Below is a small trained network, with its code and all its weights. Each question gives an input and a class and asks what happens when units are switched off, that is, made to give their printed mean instead of their output.

import numpy as np


def w(rows, s, z=0):
    codes = np.array(rows[::2]) - 128.0
    scale = np.full(codes.shape[1], s)
    scale[-1] = z or s
    return codes * scale


def f(y):
    return np.maximum(y, 0)


def log_softmax(a):
    a = a - a.max(-1, keepdims=True)
    return a - np.log(np.exp(a).sum(-1, keepdims=True))


def net(x, mask):
    res = np.array(x, float).reshape(1, 6) / 4 @ E
    y = f(res @ A[0][:, :-1].T + A[0][:, -1])
    res = res + np.where(mask, y, B[0][:, -1]) @ B[0][:, :-1]
    return log_softmax(res[-1] @ U[:, :-1].T + U[:, -1])


A, B = {}, {}
E = w([
[124,124,131,115],'x0',
[77,18,2,120],'x1',
[140,13,190,190],'x2',
[220,101,136,80],'x3',
[142,146,119,175],'x4',
[131,132,125,138],'x5',
],0.0082)
A[0] = w([
[169,140,92,148,182],'n0',
[101,168,68,110,154],'n1',
[160,104,93,116,115],'n2',
[205,93,183,117,231],'n3',
[118,90,41,138,248],'n4',
[110,88,154,78,195],'n5',
[117,115,77,113,165],'n6',
[115,119,154,111,17],'n7',
[89,90,156,160,188],'n8',
[136,209,173,73,149],'n9',
[49,122,94,106,155],'n10',
[109,84,74,160,234],'n11',
[145,158,202,119,231],'n12',
[83,173,78,138,230],'n13',
[30,147,135,141,255],'n14',
[169,140,108,123,146],'n15',
[177,123,146,114,147],'n16',
[164,110,72,70,211],'n17',
[192,164,110,105,68],'n18',
[99,30,105,152,162],'n19',
[81,153,135,64,150],'n20',
[4,116,193,123,249],'n21',
[105,162,201,178,225],'n22',
[101,137,176,144,215],'n23',
[206,166,72,64,219],'n24',
[190,196,134,171,131],'n25',
[185,68,103,124,197],'n26',
[89,146,101,130,105],'n27',
],0.015,0.0045)
B[0] = w([
[113,144,178,63,161],'n0',
[37,165,217,111,189],'n1',
[41,148,125,12,166],'n2',
[189,54,189,70,219],'n3',
[27,122,165,161,251],'n4',
[175,121,153,155,173],'n5',
[33,121,183,122,187],'n6',
[192,123,117,130,129],'n7',
[160,40,50,207,192],'n8',
[176,189,34,74,219],'n9',
[54,148,133,186,193],'n10',
[52,66,154,182,235],'n11',
[230,92,99,84,214],'n12',
[67,203,249,162,202],'n13',
[155,167,171,231,207],'n14',
[91,105,161,36,155],'n15',
[150,70,185,76,167],'n16',
[33,129,118,46,205],'n17',
[117,65,81,54,167],'n18',
[76,50,95,184,252],'n19',
[155,173,176,104,171],'n20',
[183,170,66,226,206],'n21',
[230,147,59,130,211],'n22',
[243,172,79,176,178],'n23',
[70,98,98,48,218],'n24',
[161,128,109,46,196],'n25',
[2,118,227,87,213],'n26',
[82,133,193,218,158],'n27',
],0.0076,0.012)
U = w([
[168,249,123,138,185],'0',
[95,140,174,152,125],'1',
[147,119,102,71,181],'2',
[87,131,148,101,4],'3',
[200,104,62,186,153],'4',
[104,89,58,186,18],'5',
[194,86,182,114,175],'6',
[105,85,152,131,197],'7',
],0.016,0.0045)

Each question gives the input, the list of numbers given to net, and the class t.
The units are the neurons (one row each of A and B). Each row of codes is followed by its name. A weight is (code - 128) times the scale printed after its matrix; where a second scale follows, it is the last column's (A, B and U).
mask holds one flag per neuron, in row order. A switched-off neuron (its flag False) gives its mean, the last column of its row in B, instead of its output. The means were averaged over made-up inputs and are rounded, as every weight is.
A unit's drop is (log p(t) with every unit on - log p(t) with that unit switched off) / (log p(t) with every unit on - log p(t) with every unit switched off).
The circuit of an input: a set's keep is (log p(t) with only the set's units on - log p(t) with every unit switched off) / (log p(t) with every unit on - log p(t) with every unit switched off). Starting from the 12 units with the biggest drops (on a tie, the unit counted first), units are removed one at a time, each time the one whose removal leaves the highest keep (on an exact tie, the one counted first), for as long as the keep stays at least 0.8.
units of the circuit, in order: the units of the circuit, biggest drop first
most important unit: the unit with the biggest drop
k most important neurons: the k neurons with the biggest drops, biggest first
drop of u: that unit's drop, to one decimal
input [-6,-8,0,8,-3,-1], class 2: units of the circuit, in order -> (n9, n18)
input [-4,-3,-1,0,8,0], class 0: units of the circuit, in order -> (n19, n11)
input [-1,-6,-8,1,5,-2], class 2: units of the circuit, in order -> (n18, n25)
input [-4,-1,6,1,-7,-4], class 6: most important unit -> n3
input [1,0,8,1,5,-1], class 6: units of the circuit, in order -> (n3, n4)
input [-4,3,7,0,7,8], class 5: 2 most important neurons -> (n8, n19)
input [2,5,0,4,-1,-2], class 3: 2 most important neurons -> (n17, n2)
input [-8,1,1,-6,-8,-8], class 5: 2 most important neurons -> (n21, n26)
input [7,7,-1,-8,-7,7], class 1: 2 most important neurons -> (n13, n1)
input [-8,-6,-2,4,-3,-2], class 2: drop of n9 -> 0.1
input [5,1,-6,-4,2,0], class 1: drop of n11 -> -0.1
input [-6,4,-4,0,-6,-1], class 1: drop of n9 -> 0.1
input [4,-8,-1,6,-2,-4], class 2: drop of n9 -> 0.6
input [-2,0,7,6,-8,8], class 6: units of the circuit, in order -> (n3)
input [-2,0,-3,-3,8,7], class 0: 2 most important neurons -> (n19, n26)
